Below are the code and all the weights of a small trained network. Each question names an input and a target symbol and asks about switching units off, where a switched-off unit gives its printed mean instead of its output.

import numpy as np


def w(rows, s, z=0):
    codes = np.array(rows[::2]) - 128.0
    scale = np.full(codes.shape[1], s)
    scale[-1] = z or s
    return codes * scale


def f(y):
    return np.maximum(y, 0)


def softmax(a):
    e = np.exp(a - a.max(-1, keepdims=True))
    return e / e.sum(-1, keepdims=True)


def log_softmax(a):
    a = a - a.max(-1, keepdims=True)
    return a - np.log(np.exp(a).sum(-1, keepdims=True))


def net(x, mask):
    ids = ['ΔΛβεημτψ'.index(c) for c in x.split()]
    T = len(ids)
    res = E[ids] + P[:T]
    u = 0
    for l in range(2):
        q, k, v = (res @ M[l].T for M in (Q, K, V))
        z = softmax(np.where(np.tri(T) > 0, q @ k.T / 3**0.5, -1e9)) @ v
        res = res + np.where(mask[u], z, O[l][:, -1]) @ O[l][:, :-1]
        u += 1
        y = f(res @ A[l][:, :-1].T + A[l][:, -1])
        res = res + np.where(mask[u : u + 12], y, B[l][:, -1]) @ B[l][:, :-1]
        u += 12
    return log_softmax(res[-1] @ U[:, :-1].T + U[:, -1])


Q, K, V, O, A, B = {}, {}, {}, {}, {}, {}
E = w([
[128,113,157,103,81,116,50,159,178,157],'Δ',
[162,5,115,111,175,101,132,142,231,117],'Λ',
[93,120,193,90,110,69,139,61,108,152],'β',
[168,112,135,167,132,129,106,163,68,157],'ε',
[228,144,139,139,141,162,139,148,183,159],'η',
[136,203,125,114,144,75,167,87,170,192],'μ',
[111,144,132,134,193,161,176,168,199,191],'τ',
[140,49,168,176,213,234,125,186,131,123],'ψ',
],0.022)
P = w([
[96,136,96,2,187,167,130,165,91,91],'0',
[155,128,91,31,177,147,131,135,154,108],'1',
[93,163,135,48,121,146,92,135,115,131],'2',
[114,144,107,89,161,147,124,111,164,119],'3',
[139,133,103,111,162,133,125,92,191,114],'4',
[131,134,124,126,146,131,134,138,166,115],'5',
[147,117,111,140,113,138,133,124,184,126],'6',
[118,127,132,168,121,134,119,106,163,129],'7',
[117,144,162,168,116,117,147,158,149,121],'8',
[100,112,157,173,109,125,196,192,137,116],'9',
[143,80,126,223,84,158,139,128,154,145],'10',
[139,69,175,232,117,141,122,176,134,146],'11',
],0.01)
Q[0] = w([
[145,104,251,182,173,105,113,131,162,232],'0.h1',
[118,115,162,93,107,165,149,146,151,136],'0.h1',
[106,99,83,128,84,162,152,102,114,154],'0.h1',
],0.018)
K[0] = w([
[114,119,168,254,67,95,168,142,171,118],'0.h1',
[148,143,135,132,153,77,112,148,111,113],'0.h1',
[155,133,136,72,109,133,181,169,118,85],'0.h1',
],0.015)
V[0] = w([
[94,216,125,3,74,182,59,182,89,125],'0.h1',
[134,166,147,180,80,88,101,172,103,152],'0.h1',
[213,110,38,113,162,67,161,154,22,146],'0.h1',
],0.0073)
O[0] = w([
[198,119,39,113,155,95,127,55,188,106,52],'0.h1',
[197,1,191,220,252,140,115,133,205,174,79],'0.h1',
[71,235,203,132,193,64,39,31,152,109,2],'0.h1',
],0.0076,0.0043)
A[0] = w([
[102,89,100,93,152,156,101,127,41,147,122],'0.n1',
[98,135,84,174,91,50,113,98,69,69,77],'0.n2',
[146,162,86,208,148,105,96,118,66,103,156],'0.n3',
[69,63,121,99,135,66,194,110,116,87,167],'0.n4',
[105,121,185,92,107,105,95,132,126,61,138],'0.n5',
[78,158,43,192,148,83,171,86,87,162,233],'0.n6',
[224,148,158,100,86,160,98,134,153,112,2],'0.n7',
[218,163,120,135,177,152,196,136,67,118,116],'0.n8',
[191,172,52,215,145,27,81,168,30,93,140],'0.n9',
[101,195,137,182,2,171,55,121,161,45,101],'0.n10',
[88,100,151,146,118,82,88,141,247,41,174],'0.n11',
[98,40,85,153,188,130,106,117,69,16,86],'0.n12',
],0.0069,0.0021)
B[0] = w([
[170,110,119,118,132,140,159,109,199,117,179],'0.n1',
[64,163,134,99,119,126,170,104,67,135,133],'0.n2',
[88,146,145,66,87,142,144,145,174,153,149],'0.n3',
[238,98,148,115,87,140,27,119,135,209,194],'0.n4',
[174,105,109,140,155,177,124,147,128,167,163],'0.n5',
[178,90,126,112,49,172,134,153,164,124,164],'0.n6',
[59,148,222,100,190,136,146,159,89,95,212],'0.n7',
[149,138,133,179,91,123,2,53,172,137,200],'0.n8',
[75,185,58,39,9,123,106,62,202,163,161],'0.n9',
[132,56,179,128,188,123,125,163,59,153,144],'0.n10',
[10,243,136,186,76,118,36,109,53,155,253],'0.n11',
[190,195,111,135,97,85,114,70,186,155,187],'0.n12',
],0.0069,0.0048)
Q[1] = w([
[110,75,199,66,64,126,67,143,201,181],'1.h1',
[151,172,189,166,3,235,136,154,225,196],'1.h1',
[102,149,45,130,160,74,132,194,114,249],'1.h1',
],0.0069)
K[1] = w([
[171,164,149,226,118,140,181,137,100,198],'1.h1',
[98,69,197,254,55,67,191,141,154,145],'1.h1',
[138,92,186,116,129,176,125,101,125,101],'1.h1',
],0.0085)
V[1] = w([
[176,65,204,96,65,114,51,52,76,51],'1.h1',
[68,97,72,135,68,8,92,133,118,201],'1.h1',
[95,116,116,199,122,128,27,192,132,107],'1.h1',
],0.011)
O[1] = w([
[95,76,174,154,62,131,242,136,222,20,8],'1.h1',
[154,59,254,74,199,129,119,144,185,96,75],'1.h1',
[133,180,56,5,113,105,140,37,179,49,254],'1.h1',
],0.0079,0.0039)
A[1] = w([
[60,117,73,158,67,88,182,78,60,134,3],'1.n1',
[97,129,135,199,47,170,206,214,251,91,118],'1.n2',
[100,159,211,144,147,85,142,106,248,100,126],'1.n3',
[144,167,179,142,173,41,103,149,174,193,159],'1.n4',
[45,90,107,151,58,110,93,121,109,165,229],'1.n5',
[108,209,148,155,174,188,226,42,177,208,247],'1.n6',
[122,75,126,54,192,133,218,177,122,156,106],'1.n7',
[136,53,113,110,255,208,82,133,95,24,182],'1.n8',
[196,209,179,126,59,100,157,145,220,130,214],'1.n9',
[175,240,223,123,100,156,192,122,145,175,152],'1.n10',
[198,124,121,27,118,119,140,53,86,111,78],'1.n11',
[133,59,146,67,99,22,172,65,57,146,77],'1.n12',
],0.0079,0.0024)
B[1] = w([
[133,97,174,140,191,111,90,175,117,106,170],'1.n1',
[144,178,109,106,175,38,178,133,102,172,226],'1.n2',
[188,139,163,160,125,155,130,49,77,131,236],'1.n3',
[146,157,161,106,79,176,119,49,174,109,236],'1.n4',
[82,124,104,172,169,138,172,145,133,72,230],'1.n5',
[114,67,141,144,71,72,102,164,142,74,222],'1.n6',
[173,146,137,103,100,134,176,146,182,144,165],'1.n7',
[78,149,119,101,51,111,193,122,147,158,172],'1.n8',
[102,98,66,162,144,116,89,157,94,65,255],'1.n9',
[72,118,136,94,165,175,134,123,121,113,213],'1.n10',
[131,82,128,170,166,178,149,156,105,238,172],'1.n11',
[116,187,12,138,120,145,56,165,158,117,153],'1.n12',
],0.011,0.0084)
U = w([
[196,87,51,65,128,95,115,130,168,142,92],'Δ',
[106,110,107,2,139,153,167,135,75,125,164],'Λ',
[149,169,139,145,150,77,149,147,144,171,155],'β',
[121,166,157,159,90,115,118,133,189,129,153],'ε',
[75,157,74,172,55,114,167,114,126,166,249],'η',
[124,178,144,133,145,122,107,160,171,210,167],'μ',
[135,144,94,102,144,127,127,67,59,179,33],'τ',
[125,136,90,130,149,101,115,149,122,104,116],'ψ',
],0.0074,0.0015)

Each question gives the input, a string of symbols that net reads in full, and the target symbol t.
The units are the heads (3 rows each of Q, K, V and O) and the neurons (one row each of A and B). Each row of codes is followed by its name. A weight is (code - 128) times the scale printed after its matrix; where a second scale follows, it is the last column's (O, A, B and U).
mask holds one flag per unit, layer by layer, with each layer's heads first. A switched-off unit (its flag False) gives its mean, the last column of its rows in O or B, instead of its output. The means were averaged over made-up inputs and are rounded, as every weight is.
A unit's drop is (log p(t) with every unit on - log p(t) with that unit switched off) / (log p(t) with every unit on - log p(t) with every unit switched off).
The circuit of an input: a set's keep is (log p(t) with only the set's units on - log p(t) with every unit switched off) / (log p(t) with every unit on - log p(t) with every unit switched off). Starting from the 12 units with the biggest drops (on a tie, the unit counted first), units are removed one at a time, each time the one whose removal leaves the highest keep (on an exact tie, the one counted first), for as long as the keep stays at least 0.8.
units of the circuit, in order: the units of the circuit, biggest drop first
most important unit: the unit with the biggest drop
top k neurons: the k neurons with the biggest drops, biggest first
k most important neurons of layer l: the k neurons of layer l with the biggest drops, biggest first
input Δ ε μ Λ, target ε: units of the circuit, in order -> (1.h1, 1.n4, 0.n11, 0.h1)
input β Δ Δ Λ τ β ψ Λ, target η: 2 most important neurons of layer 0 -> (0.n4, 0.n11)
input ε β ψ ψ ψ ψ η Λ Δ ψ, target Δ: most important unit -> 1.h1
input β ψ β Δ η, target ψ: units of the circuit, in order -> (1.n9, 1.h1)
input μ Λ ε Λ ψ ε ψ, target ε: 2 most important neurons of layer 1 -> (1.n6, 1.n2)
input Δ β ε η η Δ μ μ β Λ ψ β, target ψ: 2 most important neurons of layer 1 -> (1.n12, 1.n1)
input Δ η Λ η β η Λ τ μ, target μ: units of the circuit, in order -> (1.h1, 0.h1)
input μ ψ Λ, target η: units of the circuit, in order -> (1.h1, 0.n11)
input Δ Δ ψ Δ μ μ, target ε: units of the circuit, in order -> (1.n4, 1.n6)
input Δ τ η Δ Δ μ μ Δ β Δ Δ η, target Δ: 2 most important neurons of layer 0 -> (0.n11, 0.n8)
input Δ ε Δ Λ Δ Λ τ τ Λ η, target Λ: units of the circuit, in order -> (1.n10, 0.h1)
input η Λ Δ ψ, target Δ: units of the circuit, in order -> (0.n12, 0.h1, 0.n11)
input ε ε τ, target ε: top 2 neurons -> (1.n6, 1.n4)
input Δ Λ Δ Δ β η, target β: units of the circuit, in order -> (1.h1, 1.n2)
input η ψ Δ ε Δ ε η ψ Λ, target ψ: most important unit -> 1.n1
input η Δ Δ ψ ψ ψ τ, target ψ: units of the circuit, in order -> (1.n1, 1.h1, 1.n6, 1.n4)
input ε ε Λ Δ Δ ψ η, target ψ: units of the circuit, in order -> (1.n9, 1.n10)
input Δ Δ τ, target Δ: units of the circuit, in order -> (0.h1, 0.n11)
input τ η η ε β η ε μ μ, target ε: units of the circuit, in order -> (1.n4, 1.h1)
input ψ η η ε τ τ μ Λ ψ, target η: top 2 neurons -> (1.n8, 0.n4)
input η μ ε ε, target ε: 2 most important neurons of layer 1 -> (1.n4, 1.n2)
input Δ Λ Δ, target Δ: top neuron -> (1.n10)
input ψ Δ ψ η μ μ η, target μ: 3 most important neurons of layer 0 -> (0.n7, 0.n11, 0.n4)
input η Λ Δ ε ψ, target η: top 2 neurons -> (1.n8, 1.n1)
